Below are the code and all the weights of a small trained network. Each question names an input and a target symbol and asks about switching units off, where a switched-off unit gives its printed mean instead of its output.

import numpy as np


def w(rows, s, z=0):
    codes = np.array(rows[::2]) - 128.0
    scale = np.full(codes.shape[1], s)
    scale[-1] = z or s
    return codes * scale


def norm(h):
    return h / np.sqrt((h * h).mean(-1, keepdims=True) + 1e-5)


def f(y):
    return y / 2 * (1 + np.tanh(0.7978845608 * (y + 0.044715 * y**3)))


def softmax(a):
    e = np.exp(a - a.max(-1, keepdims=True))
    return e / e.sum(-1, keepdims=True)


def log_softmax(a):
    a = a - a.max(-1, keepdims=True)
    return a - np.log(np.exp(a).sum(-1, keepdims=True))


def net(x, mask):
    ids = ['βγδθλμτφψω'.index(c) for c in x.split()]
    T = len(ids)
    res = E[ids] + P[:T]
    u = 0
    for l in range(2):
        r = norm(res)
        for j in range(2):
            rows = slice(3 * j, 3 * j + 3)
            q, k, v = (r @ M[l][rows].T for M in (Q, K, V))
            z = softmax(np.where(np.tri(T) > 0, q @ k.T / 3**0.5, -1e9)) @ v
            o = O[l][rows]
            res = res + np.where(mask[u + j], z, o[:, -1]) @ o[:, :-1]
        u += 2
        y = f(norm(res) @ A[l][:, :-1].T + A[l][:, -1])
        res = res + np.where(mask[u : u + 4], y, B[l][:, -1]) @ B[l][:, :-1]
        u += 4
    return log_softmax(norm(res)[-1] @ U[:, :-1].T + U[:, -1])


Q, K, V, O, A, B = {}, {}, {}, {}, {}, {}
E = w([
[111,122,104],'β',
[116,142,110],'γ',
[182,103,73],'δ',
[120,128,95],'θ',
[125,116,91],'λ',
[252,180,165],'μ',
[158,184,117],'τ',
[109,121,107],'φ',
[129,127,145],'ψ',
[130,131,117],'ω',
],0.028)
P = w([
[2,152,82],'0',
[123,120,151],'1',
[216,215,82],'2',
[99,95,186],'3',
[214,185,99],'4',
[102,93,195],'5',
[183,182,70],'6',
[104,92,189],'7',
[143,180,69],'8',
[95,92,174],'9',
],0.0057)
Q[0] = w([
[195,181,173],'0.h0',
[150,110,177],'0.h0',
[28,239,183],'0.h0',
[87,191,98],'0.h1',
[254,108,153],'0.h1',
[129,188,163],'0.h1',
],0.0078)
K[0] = w([
[116,107,232],'0.h0',
[198,159,165],'0.h0',
[97,234,182],'0.h0',
[67,105,118],'0.h1',
[68,2,171],'0.h1',
[117,83,107],'0.h1',
],0.0086)
V[0] = w([
[197,30,100],'0.h0',
[150,77,141],'0.h0',
[186,106,251],'0.h0',
[125,26,100],'0.h1',
[1,105,179],'0.h1',
[143,173,103],'0.h1',
],0.0071)
O[0] = w([
[135,80,120,132],'0.h0',
[81,84,126,106],'0.h0',
[114,118,45,3],'0.h0',
[150,89,38,130],'0.h1',
[106,129,142,96],'0.h1',
[255,115,160,159],'0.h1',
],0.007,0.0059)
A[0] = w([
[148,230,76,172],'0.n0',
[85,163,254,4],'0.n1',
[166,103,86,234],'0.n2',
[127,61,179,223],'0.n3',
],0.0067,0.0036)
B[0] = w([
[209,138,146,253],'0.n0',
[94,136,158,150],'0.n1',
[140,139,183,236],'0.n2',
[176,4,170,205],'0.n3',
],0.011,0.0035)
Q[1] = w([
[181,214,38],'1.h0',
[104,81,182],'1.h0',
[162,97,98],'1.h0',
[176,177,59],'1.h1',
[109,177,127],'1.h1',
[5,42,232],'1.h1',
],0.013)
K[1] = w([
[8,170,116],'1.h0',
[167,62,188],'1.h0',
[105,83,80],'1.h0',
[69,143,19],'1.h1',
[105,175,167],'1.h1',
[177,84,178],'1.h1',
],0.013)
V[1] = w([
[101,174,65],'1.h0',
[122,149,245],'1.h0',
[171,189,163],'1.h0',
[127,209,130],'1.h1',
[139,177,71],'1.h1',
[29,163,170],'1.h1',
],0.013)
O[1] = w([
[123,75,85,34],'1.h0',
[64,176,120,252],'1.h0',
[107,162,149,199],'1.h0',
[177,167,124,126],'1.h1',
[170,131,151,72],'1.h1',
[87,127,5,101],'1.h1',
],0.013,0.0035)
A[1] = w([
[130,16,121,74],'1.n0',
[117,168,213,253],'1.n1',
[119,2,134,45],'1.n2',
[250,95,113,83],'1.n3',
],0.0088,0.0047)
B[1] = w([
[208,132,254,134],'1.n0',
[58,60,84,254],'1.n1',
[176,147,208,137],'1.n2',
[186,174,125,160],'1.n3',
],0.0093,0.0072)
U = w([
[114,157,108,83],'β',
[74,179,162,130],'γ',
[220,6,133,138],'δ',
[176,127,112,84],'θ',
[136,61,202,199],'λ',
[162,164,188,30],'μ',
[107,152,112,244],'τ',
[132,51,39,112],'φ',
[123,47,50,102],'ψ',
[134,207,201,2],'ω',
],0.011,0.0049)

Each question gives the input, a string of symbols that net reads in full, and the target symbol t.
The units are the heads (3 rows each of Q, K, V and O) and the neurons (one row each of A and B). Each row of codes is followed by its name. A weight is (code - 128) times the scale printed after its matrix; where a second scale follows, it is the last column's (O, A, B and U).
mask holds one flag per unit, layer by layer, with each layer's heads first. A switched-off unit (its flag False) gives its mean, the last column of its rows in O or B, instead of its output. The means were averaged over made-up inputs and are rounded, as every weight is.
A unit's drop is (log p(t) with every unit on - log p(t) with that unit switched off) / (log p(t) with every unit on - log p(t) with every unit switched off).
The circuit of an input: a set's keep is (log p(t) with only the set's units on - log p(t) with every unit switched off) / (log p(t) with every unit on - log p(t) with every unit switched off). Starting from all 12 units, units are removed one at a time, each time the one whose removal leaves the highest keep (on an exact tie, the one counted first), for as long as the keep stays at least 0.8.
circuit, biggest first: the units of the circuit, biggest drop first
most important unit: the unit with the biggest drop
top k neurons: the k neurons with the biggest drops, biggest first
heads that matter: for each layer, one digit per head in row order, 1 if its drop is at least 0.15 and else 0, layers parted by /
drop when u is switched off: that unit's drop, to one decimal
input λ ψ λ φ γ ψ λ λ γ, target δ: most important unit => 1.h0
input ω δ ψ λ λ, target γ: circuit, biggest first => 1.h0, 0.n3
input δ β λ δ β, target λ: heads that matter => 10 / 01
input β λ ω μ ω β δ δ φ, target φ: top 2 neurons => 0.n3, 0.n2
input ψ δ ψ, target τ: heads that matter => 10 / 00
input β δ δ μ ψ μ δ ψ φ, target φ: circuit, biggest first => 1.h1, 1.h0
input ω β γ ω, target γ: heads that matter => 10 / 10
input ω δ θ ω ψ, target γ: top 2 neurons => 0.n3, 1.n1
input λ δ δ φ λ β ψ, target δ: top 3 neurons => 0.n3, 0.n0, 0.n1
input δ β φ δ β ω θ, target λ: heads that matter => 00 / 01
input λ δ ψ, target δ: heads that matter => 00 / 10
input λ γ θ λ φ λ φ, target δ: top 2 neurons => 0.n3, 0.n0
input λ φ β δ λ ψ λ β γ, target δ: drop when 1.h0 is switched off => 0.7
input λ μ λ λ θ, target δ: drop when 0.n3 is switched off => 0.1
input δ λ λ, target λ: drop when 0.n3 is switched off => 0.0
input φ τ δ ψ θ, target φ: most important unit => 1.h1
input λ ω β ω λ β φ β β, target δ: drop when 0.n3 is switched off => 0.3
